Facts:
stogos (floga komir) (skosostom trugrakek) (brutar padadrar) (skogroflo c)
keve (floga siplur) (skosostom tostir) (brutar fuzek) (skogroflo a)
trugi (brutar merum) (skogroflo b)
tugok (brutar gesti) (skogroflo c)
mupa (floga drikan) (skosostom stetri) (brutar lasto) (skogroflo a)
gavar (flodin sivik) (floga stavos) (skosostom gedro) (brutar plistes) (skogroflo c)
komir (floga mupa) (skosostom kloses) (brutar noflelu) (skogroflo a)
tripim (flodin trabel) (floga griski) (skosostom bemim) (brutar dripus) (skogroflo a)
pludidri (floga padadrar) (brutar dripus) (skogroflo c)
stosto (floga mogir) (skosostom griski) (brutar plotrel) (skogroflo a)
plistes (skosostom klepunis) (brutar drubos) (skogroflo a)
gastis (flodin stiplis) (floga drudro) (skosostom plusi) (brutar plistes) (skogroflo b)
dritrul (brutar tukol) (skogroflo c)
gruska (skosostom viplem) (brutar trabel) (skogroflo a)
plotrel (floga kliplose) (skosostom fuzek) (brutar lasto) (skogroflo a)
graplo (floga danam) (skosostom keve) (brutar fuzek) (skogroflo a)
laza (skosostom rano) (brutar padadrar) (skogroflo a)
trabel (skosostom dritrul) (brutar tukol) (skogroflo c)
flimas (flodin lasto) (floga doklen) (skosostom kliplose) (brutar flodrufler) (skogroflo b)
rubri (flodin sivik) (floga dosur) (skosostom riklogu) (brutar trabel) (skogroflo a)
drubos (floga kelun) (skogroflo a)
flesto (floga tripa) (skosostom truzi) (brutar merum) (skogroflo c)
zusta (skosostom voflis) (brutar kulen) (skogroflo c)
nedrir (flodin sivik) (floga grofar) (skosostom flogre) (brutar plotrel) (skogroflo c)
drikan (brutar plotrel) (skogroflo a)
mozo (skosostom fanir) (brutar zugror) (skogroflo b)
mogir (floga trabel) (skosostom tutrek) (brutar padadrar) (skogroflo a)
fuzek (floga padon) (skosostom mupa) (brutar lasto) (skogroflo a)
fanir (floga plaston) (skosostom gafek) (brutar zugror) (skogroflo b)
klofli (skosostom fizel) (brutar dritrul) (skogroflo b)
tostir (floga trekle) (skosostom flera) (brutar fuzek) (skogroflo b)
plestor (floga zodre) (skosostom trabel) (brutar tukol) (skogroflo c)
rano (flodin mupa) (floga bivan) (skosostom stogos) (brutar padadrar) (skogroflo b)
gikonas (flodin suzes) (skosostom klegros) (brutar driplar) (skogroflo a)
skigrare (skosostom binal) (brutar dripus) (skogroflo c)
driplar (floga trugrakek) (brutar flodrufler) (skogroflo a)
danam (floga flodrufler) (skosostom fofil) (brutar fuzek) (skogroflo a)
bitrun (skosostom siplur) (brutar klonu) (skogroflo a)
merum (skosostom plestor) (brutar tukol) (skogroflo a)
padadrar (floga klobogra) (skosostom brebram) (brutar zugror) (skogroflo a)
piplir (floga reme) (skosostom stugor) (brutar stastudri) (skogroflo c)
flove (skosostom truskim) (brutar butadu) (skogroflo a)
klobogra (floga skudrur) (skosostom tripor) (brutar noflelu) (skogroflo b)
noflelu (floga rogro) (brutar drubos) (skogroflo a)
fledigris (skosostom drikan) (brutar plotrel) (skogroflo a)
medrar (floga flubulan) (skosostom domo) (brutar flodrufler) (skogroflo b)
sivik (floga sistil) (skosostom mogir) (brutar padadrar) (skogroflo a)
brebram (floga bemim) (skosostom reme) (brutar zugror) (skogroflo a)
butadu (floga gavar) (skosostom tugok) (brutar gesti) (skogroflo b)
plofi (skosostom padadrar) (brutar zugror) (skogroflo b)
sekil (flodin moruk) (floga vaplun) (skosostom kelun) (brutar driplar) (skogroflo b)
trekle (flodin sivik) (skosostom nefle) (brutar fuzek) (skogroflo c)
dosur (floga pludidri) (skosostom toklopluk) (brutar plestor) (skogroflo a)
kagra (flodin padadrar) (floga nugis) (brutar trabel) (skogroflo a)
suzes (skosostom nugis) (brutar lasto) (skogroflo a)
rimo (floga flutok) (skosostom sanan) (brutar kulen) (skogroflo a)
kelun (floga sekil) (skosostom gikonas) (brutar driplar) (skogroflo b)
tripa (skosostom gatrar) (brutar fele) (skogroflo a)
nefle (floga plofi) (skosostom danam) (brutar fuzek) (skogroflo a)
toklopluk (brutar plestor) (skogroflo c)
liflapu (flodin sivik) (floga truskim) (skosostom kagra) (brutar trabel) (skogroflo a)
buple (skosostom gruska) (brutar trabel) (skogroflo a)
rogro (floga lokan) (skosostom graplo) (brutar fuzek) (skogroflo a)
grokodrus (flodin noflelu) (floga driplar) (skosostom merum) (brutar tukol) (skogroflo a)
tripor (floga dostus) (brutar noflelu) (skogroflo a)
zugror (skogroflo a)
grupi (flodin suzes) (skosostom klobogra) (brutar noflelu) (skogroflo a)
viplem (flodin plistes) (skosostom zodre) (brutar trabel) (skogroflo a)
moruk (floga stane) (skosostom zegipu) (brutar gesti) (skogroflo c)
druzabren (floga trugi) (brutar moruk) (skogroflo b)
moven (flodin stotos) (floga fizel) (skosostom dostus) (brutar noflelu) (skogroflo a)
flubulan (floga rubri) (skosostom gastis) (brutar plistes) (skogroflo b)
griski (flodin sivik) (floga flimas) (skosostom nedrir) (brutar plotrel) (skogroflo a)
fele (floga mozo) (skogroflo a)
reme (floga sufom) (skosostom mozo) (brutar zugror) (skogroflo c)
klofum (flodin drubos) (floga riklogu) (skosostom duske) (brutar noflelu) (skogroflo c)
flera (skosostom trekle) (brutar fuzek) (skogroflo c)
duske (skosostom komir) (brutar noflelu) (skogroflo a)
stosu (flodin klofli) (floga viplem) (skosostom tubo) (brutar fele) (skogroflo a)
brata (flodin merum) (skosostom drisul) (brutar kulen) (skogroflo b)
fizel (flodin sivik) (floga truzi) (brutar dritrul) (skogroflo b)
padon (floga nedrir) (skosostom sekil) (brutar driplar) (skogroflo a)
stavos (skosostom flimas) (brutar flodrufler) (skogroflo a)
stugor (floga tripor) (skosostom lobrato) (brutar stastudri) (skogroflo a)
drisul (skosostom zaklek) (brutar kulen) (skogroflo c)
riklogu (flodin mupa) (skosostom buple) (brutar trabel) (skogroflo a)
sugaste (flodin dritrul) (skosostom rimo) (brutar kulen) (skogroflo c)
gastazo (floga relastu) (skosostom laza) (brutar padadrar) (skogroflo a)
kulen (floga rano) (skosostom bivan) (brutar fele) (skogroflo b)
tukol (skogroflo a)
gafek (brutar zugror) (skogroflo a)
zegipu (skosostom butadu) (brutar gesti) (skogroflo b)
vaplun (flodin padadrar) (skosostom stipli) (brutar stastudri) (skogroflo a)
gesti (skogroflo a)
bemim (skosostom fliflom) (brutar dripus) (skogroflo a)
bebra (floga radal) (skosostom sivik) (brutar padadrar) (skogroflo a)
zaklek (floga klegros) (skosostom zusta) (brutar kulen) (skogroflo b)
tubo (floga gikonas) (brutar fele) (skogroflo c)
sanan (brutar kulen) (skogroflo b)
flutok (skosostom sufom) (brutar driplar) (skogroflo a)
klonu (skosostom grofar) (brutar fele) (skogroflo b)
fluklis (flodin griski) (skosostom dosur) (brutar plestor) (skogroflo c)
sekli (floga moruk) (skosostom fluklis) (brutar plestor) (skogroflo a)
dinin (flodin tukol) (skosostom noflelu) (brutar drubos) (skogroflo a)
grofar (floga tostir) (skosostom kulen) (brutar fele) (skogroflo b)
stipli (floga skibos) (skosostom piplir) (brutar stastudri) (skogroflo b)
fliflom (skosostom drudro) (brutar dripus) (skogroflo a)
lokan (flodin plistes) (floga dorun) (skosostom drovun) (brutar dritrul) (skogroflo b)
groskur (flodin drubos) (skosostom relastu) (brutar butadu) (skogroflo a)
voska (flodin sivik) (skosostom stosu) (brutar fele) (skogroflo a)
kloses (floga stastudri) (skosostom moven) (brutar noflelu) (skogroflo b)
stane (floga tutrek) (skosostom rofom) (brutar fele) (skogroflo a)
truzi (floga gruska) (skosostom skibos) (brutar merum) (skogroflo b)
relastu (floga kloses) (brutar butadu) (skogroflo a)
dorun (skosostom klofum) (brutar noflelu) (skogroflo c)
neges (floga flesto) (skosostom tripim) (brutar dripus) (skogroflo c)
tutrek (floga klofli) (brutar padadrar) (skogroflo a)
troskar (skosostom vaplun) (brutar stastudri) (skogroflo b)
doklen (floga sivik) (skosostom sekli) (brutar plestor) (skogroflo a)
lasto (skogroflo b)
drovun (skosostom klofli) (brutar dritrul) (skogroflo a)
flogre (flodin sivik) (skosostom sistil) (brutar plotrel) (skogroflo c)
klegros (floga stosto) (brutar driplar) (skogroflo c)
binal (floga brebram) (skosostom pludidri) (brutar dripus) (skogroflo c)
stastudri (floga mogis) (skosostom plaston) (brutar drubos) (skogroflo b)
nugis (floga gastazo) (skosostom plotrel) (brutar lasto) (skogroflo b)
mogis (flodin padadrar) (floga rimo) (skosostom rubri) (brutar trabel) (skogroflo c)
bivan (floga moven) (skosostom stane) (brutar fele) (skogroflo c)
skibos (floga graplo) (skosostom trugi) (brutar merum) (skogroflo a)
zodre (flodin stiplis) (floga sekli) (skosostom liflapu) (brutar trabel) (skogroflo a)
truskim (skosostom groskur) (brutar butadu) (skogroflo b)
gedro (floga domo) (skosostom radal) (brutar plistes) (skogroflo a)
plusi (skosostom gavar) (brutar plistes) (skogroflo c)
feskul (skosostom stastudri) (brutar drubos) (skogroflo a)
gatrar (floga flogre) (skosostom voska) (brutar fele) (skogroflo c)
radal (floga fuzek) (skosostom triflu) (brutar plistes) (skogroflo a)
sistil (floga plotrel) (skosostom skudrur) (brutar plotrel) (skogroflo c)
drudro (floga tukol) (skosostom skigrare) (brutar dripus) (skogroflo a)
stiplis (brutar suzes) (skogroflo c)
dripus (skosostom stavos) (brutar flodrufler) (skogroflo a)
pabrem (floga kulen) (skosostom padon) (brutar driplar) (skogroflo a)
triflu (floga duske) (brutar plistes) (skogroflo b)
lobrato (floga piplir) (skosostom stomi) (brutar stastudri) (skogroflo b)
stupun (flodin klofli) (floga fele) (skosostom plofi) (brutar zugror) (skogroflo b)
skudrur (skosostom fledigris) (brutar plotrel) (skogroflo c)
siplur (floga stugor) (brutar klonu) (skogroflo a)
fofil (floga groskur) (brutar fuzek) (skogroflo a)
stomi (brutar stastudri) (skogroflo a)
desanil (floga grokodrus) (skosostom troskar) (brutar stastudri) (skogroflo a)
sufom (skosostom pabrem) (brutar driplar) (skogroflo a)
stetri (flodin suzes) (floga plusi) (brutar lasto) (skogroflo a)
rofom (flodin fliflom) (floga zusta) (skosostom tripa) (brutar fele) (skogroflo a)
flodrufler (skogroflo a)
domo (skosostom driplar) (brutar flodrufler) (skogroflo b)
dostus (floga suzes) (skosostom grupi) (brutar noflelu) (skogroflo b)
plaston (flodin graplo) (floga trelos) (skosostom plistes) (brutar drubos) (skogroflo b)
trelos (skosostom flutok) (brutar driplar) (skogroflo b)
velam (flodin lasto) (skosostom neges) (brutar dripus) (skogroflo b)
trugrakek (skosostom bebra) (brutar padadrar) (skogroflo b)
kliplose (floga troskar) (skosostom medrar) (brutar flodrufler) (skogroflo a)
klepunis (floga stogos) (skosostom dinin) (brutar drubos) (skogroflo c)
voflis (flodin toklopluk) (floga grupi) (skosostom sugaste) (brutar kulen) (skogroflo b)
stotos (skosostom dripus) (brutar flodrufler) (skogroflo a)

Known rows:
flesto: [-45 -22 -30  26 -14 -11   2  20 -12 -19 -19   2  -1 -30   1  16 -27 -14
   8 -14  -4  37  38 -23   4  24 -19  -6 -33 -29  14 -28   3  26  16 -13
 -26 -45 -29  14 -31  18]
tugok: [ -9 -43 -27 -39  14  31  18 -21 -37 -28 -11  26  12 -21  18  30 -36  10
  25  15 -20 -26  39  -6  15   3  -5 -23 -24  15  -3  30   6  39  15 -28
 -23  11  17   7  29  37]
moven: [-44  33  51  -1  28 -19  17 -15  -1  38 -10   5  30  48 -18 -21  28 -35
  23 -25  36 -16  14   0  24  -9  42  22 -16 -33  42 -35 -11 -29  10  43
  -9 -34  23  47 -17  21]
komir: [-25  22  41  -7  17 -30   6  22  23  19 -29  23  11  46 -21   0  14  11
  13   4  -2  -7  -6  -7  30  14  44  31 -20 -32  23 -27 -23 -41  14  34
  31 -16 -12  50 -10  28]
siplur: [  1  28 -15  29  -1 -24  -9  24  31  -7 -12   6 -16 -12 -16 -15   0 -13
   3 -14   1  32   8 -17   2  11  -7  30   3 -10  11 -27  -7 -21  12  21
   8 -17 -21  -1 -33 -36]
flutok: [ 28 -26 -14  33   8  -6  -1 -37  24 -22 -23  22   4  -2  20  -6 -35 -14
  27  14 -35 -25 -33 -24  -8  -8 -36   2   4  45 -34  25   1  34  -4 -15
  18  26  33 -33  34  13]
buple: [ 35 -11 -21 -27  14  22  12 -24  -4 -18   3  21 -14   7  12  -3 -21  -5
  20  -7 -23 -25 -20  -1  -1  19 -15  -8   9  38 -10  26   7  34 -14 -10
   7  24  39 -25  32   4]
stosto: [ -7  26 -16  32 -10 -23  -6  24  32  -4  -8 -19 -23 -18  -5  -8  -2 -16
   8 -12   2  35  -4 -16  -8  25 -18  15   7 -16   4 -26  -8 -17  14  26
  10 -16 -25  -7 -38 -33]
merum: [ 36 -29 -30 -33 -14   5   8  23  22 -15  -8  20 -39  -8  26  32 -28  33
  25  46 -33 -19 -21 -22 -28  31 -34 -19   0  38 -38  40 -24   3 -27 -30
  19  31 -24 -26  29 -13]
skigrare: [-22 -47 -28 -43  -8  40  15 -20 -41 -20  10  10 -16 -28  29  27 -12   8
  12 -13   6 -19  37  32 -21  23  -1 -46 -33 -25  18  41   9  36   1 -30
 -34   7  25  11  31  35]
trekle: [ -2 -51 -34  11 -52  14   4 -55 -42  56  46 -58  39 -30 -48  37 -17  40
 -46  -5  26 -32  44  26  54 -34  31 -46 -22  -9 -31  34  12  34  20  -1
 -35   9  23 -36 -41  37]
flera: [-10 -49 -27 -44   8  28  18 -30 -36 -20  -1  22  18 -28  25  20 -31   2
  17   9 -17 -30  40  -7  -1  11 -10 -27 -19  -4   0  24  10  38  13 -28
 -24  12  21   2  35  38]
kliplose: [ 26  23 -11  24   9 -13  16  27   0 -18  24  -6   5 -25   8 -14   0  -9
 -40 -21 -14  25 -10   1   0  23  37  37  31 -42   9 -29  12  10  18   0
  35  -4 -10 -28  13 -22]
laza: [ 25 -21 -13  -4   6  26  15 -21   5 -24  -1  17 -27  10  19  19 -31   3
  35  16 -25 -19 -36  -7  -9  16 -19 -23   4  48 -15  36  -2  30 -15   4
   9  18  24 -25   7   0]
klonu: [ 31  -1   0   6  -1  30  11  -8  26 -26  19  -3 -32  14  25  18 -32  12
  37  38 -13 -23 -41  -2 -14   8 -34 -21  25  46 -29  47  -3  23 -45   9
  12  26  14 -36  -5 -25]
bemim: [ 31 -10 -30 -49   5  31  17  -9 -23 -24  30  16 -41   1  11  -6  -8   9
  27 -12  -5 -17 -28  45   5  39  -7 -31  11  36   2  43   1  25 -24   1
   1  27  41 -26   3 -21]
sugaste: [-47 -45   5 -21  21  35  17 -46 -39 -25  13   6  31 -25  22  -7 -35 -32
  20 -20  12 -30  38  19  13 -14  -9 -34 -16   9  36  17  11  38  14 -24
 -34   4  46 -10  29  37]
grofar: [ 16  31  -4  25  -8 -20  -3  24  41   1   2 -19 -21   2 -32  -6  19 -17
  25   1  17  26  -1 -20  -9  12 -19  26  20  -8   7 -27 -13 -37 -21  38
   1  -5 -22   7 -43 -40]
plaston: [-44  32  48  28  26  18 -21  20  15 -13  15  23  17  48 -35 -39  11 -11
  23  -2  27  11 -22  21  43 -25  34  27  26  27  32 -26   1 -23   9  44
  -3  -3   2  26 -42 -11]
padon: [ 19  30 -10  35   9 -36  10   7  34  13  -5 -19  29 -13 -20 -17  10 -38
 -26 -19   3 -15  40 -30 -20 -20 -26  36  19 -24   4 -28 -10   8   9  -8
  -4 -11 -18  16  20 -34]

Rows:
No name comes twice in this set of rows, the named rows included.
[-13 -38  -7  22  10  20  14  28 -38 -29  24  16  27 -32  23  34 -29  10
 -46 -20 -26  41  38  -8  14  25  49  31  22 -41  20 -30  10  32  21 -25
  31 -29 -26 -28  17  31] | sistil
[ 33 -46 -30  25 -54   1 -23 -58 -41  61  40 -58  39   2 -47  34  32  37
 -46 -20  35 -28 -10  28  49 -32  36 -44  -9  34 -42  46  11 -16   7  21
 -33  25  34 -40 -43  36] | voska
[-45 -14  48 -24  24  31  18 -41 -38  -6  24  20  24  50  24  -6 -17 -11
  34   2  24 -26 -29  46   8 -25  16 -20  11  38  22  25   4  31   2 -12
  -7  22  39  12  29  32] | dinin
[ 36 -30 -16 -49  19  12   4  30   3  20  -3  26 -29  43  29  38 -33  39
  25  58 -25 -25  -3  -4 -27  -9  -9 -13  -9  37 -40  29 -52 -41  -3 -33
  23  25 -32  29  36  27] | plistes
[-53 -14 -14  33  19  -4 -64 -37 -30 -28 -33  -4  12 -29 -14 -47 -12 -36
  31 -31  -2  38  26  40  49  14 -27  -9 -35  14  38 -12  11  38  23  14
 -28 -50  42   7 -27  33] | mogis
[-46  34  47  35  25  20 -29  16  11 -12  14  15  11  40 -29 -35   2 -15
  27  -2  32  18 -27  29  35 -25  13  22  31  35  32 -23   3 -26   9  42
  -1  -7  -8  10 -42 -28] | gastis
[ 14 -31  44 -40  20  18  14 -21   0 -13 -32  27  -1  53  13  31 -31  18
  42  34 -25 -25 -40   0  27  20  41 -10 -20  39  -3  35 -24   6  -4  39
  23  26  34  40  25  39] | duske
[-23  32  33   5  18   9 -34  33  17  12  24  21   4  38 -33 -15  16  28
 -17  37  15  -6  -1  20  -1 -30  17  29  30   2  -5 -24  -2 -49  13 -12
   5   9 -28  30 -31 -18] | stipli
[-43 -14  52 -19  23  33  19 -53 -41 -10 -24  20  33  53  32 -18   2 -39
  37 -28  24 -22 -39  37  20 -26  41 -29 -19  37  43  36   9  34 -11  38
  -5  15  48  34  32  37] | grupi
[-19 -31  30 -18  17  22   8  -7  -2  -7   0  25 -18  45  27  33 -39  34
  35  45  -1 -26 -37  10  -8  -8  -3 -27  -3  43 -21  37 -32  -4  -9   6
  14  28  -3  12  -3  28] | feskul
[-21  14  52 -16   4 -29   9  20   1  52 -42  22  26  47  11  28  41  -2
 -13 -21  17  23   4 -17 -15 -24  45  15 -36 -37  26 -23  -1 -50  10  10
  11 -21 -21  51  15  38] | tripor
[-49  12  43  11  25  43   1 -42 -38 -26  30  26  22  51   9 -28 -34 -18
  39   4  32 -24 -20  47  33 -33 -16 -26  32  47  34  22   6  32   5  11
 -19  22  47 -28 -29   5] | vaplun

The same elements again, as new rows of numbers:
Known rows:
merum: [ 2 23 -7 13  5 22  6 20  4 -2 29  7 -3 12]
tukol: [ 3 19 -8 18  5 23 13 18  7 -2 28  8  2  8]
brebram: [11  8 -1  5 -1 -3  6  6  3  0 -9  7 -1  5]
bemim: [ -3  15  -2  12   8  10   9  17   3 -13  19   6  -9  -7]
nefle: [ 10   8   0   8   2   4  11   3   7  -1 -12   8   1   1]
truskim: [-11  -5  -9  -3   4   5  -1  -2  -4 -12  23  -7  -5  -6]
duske: [  4  19  -3   5  -3   1  -7  19  -9 -21  23  16   8 -14]
tostir: [  2 -11  -5 -11   1  -6   1 -14  -1   5  -5  -8  -1  12]
flera: [-14  -2  -7   0   5   9  -1 -10 -11  -7  14 -20  -8 -10]
klonu: [-11  -3  -8 -10   4   3  -1  13  -8  -4  35 -12   0   5]
feskul: [  9  18  -8   6   0  -5 -14  22  -4 -17  29  11  -1 -12]
klobogra: [ 10 -10  -2  -7 -18  -5  -6 -17  -9  -2 -10   8  22   1]
plaston: [  6 -16  -3 -15  -9 -25 -13  -3  -8  -3  -4  -4   8  -7]
bebra: [ 11   6   0   7  -4  -2   7   5   6   2 -13   9   1   4]
domo: [-13  -8  -6   3   0  16   8  -2   0  -7  16  -6  -2  -8]
mupa: [20 17 -6 17 -7 15  7 -9 10  8 -6 14  3 21]
zodre: [  6  -2   4   0   2  -9  19   5   2  -4 -24   3  -5  -5]
stiplis: [ -4   5 -14   9   5  23  -8 -19  -7   0  24 -12   0   5]
flutok: [  4  15  -2   3  11  10   7  16   6 -13  23   3 -11 -10]
lobrato: [ 15 -15  -4   3 -18 -14 -14 -16   3   6  -7  -1   9   2]

Rows:
No name comes twice in this set of rows, the named rows included.
[ -3  -9  -3 -23  -4 -21 -15  -7 -27 -10  -5 -15  13 -13] | klofum
[  5  28 -14  10   6  18   4  24  -1  -6  37   5  -2  14] | suzes
[ -3   0  -9   2  -5  -8 -21  -3 -10 -10  23 -14   3 -18] | plusi
[ 12 -15  -4   4 -21  -7  -9 -14   1   2  -5   2  12  -3] | triflu
[  9  12  -2  25 -14   2  -1  11  10 -12  14  12   2 -23] | stomi
[-14   0  -9  -5   8   3  -7  -4 -12 -10  21 -21  -9 -10] | drisul
[  7   1   4   5  -3  -5  15   9   4  -8 -18   3   0 -14] | stosu
[ 42 -16  11 -27 -17 -13  -6 -26  27  12  22 -15  13 -13] | stastudri
[-26 -17 -15  -5   5 -23  -2  15 -34   2 -33  -5  -5  24] | flimas
[  0  -3   6   1  -1  -9  25  15  -2 -13 -23  -1  -1 -22] | stetri
[-14  10 -14  12   1  -9  -1  33 -24   8 -24  14   1  35] | plotrel
[ 45   2  19  -6 -11  11  22 -30  40   2  -4   0   6 -22] | relastu
[-17  -9  -2  -4   2   1   5  -6 -12 -14   7 -25  -2 -23] | sugaste
[-12   2   3   6   6   0  26  26  -1 -25   4  -2  -6 -35] | gikonas
[ 17   2   3  -5 -11 -17   1   8 -10 -10 -21  14  19  -7] | moven

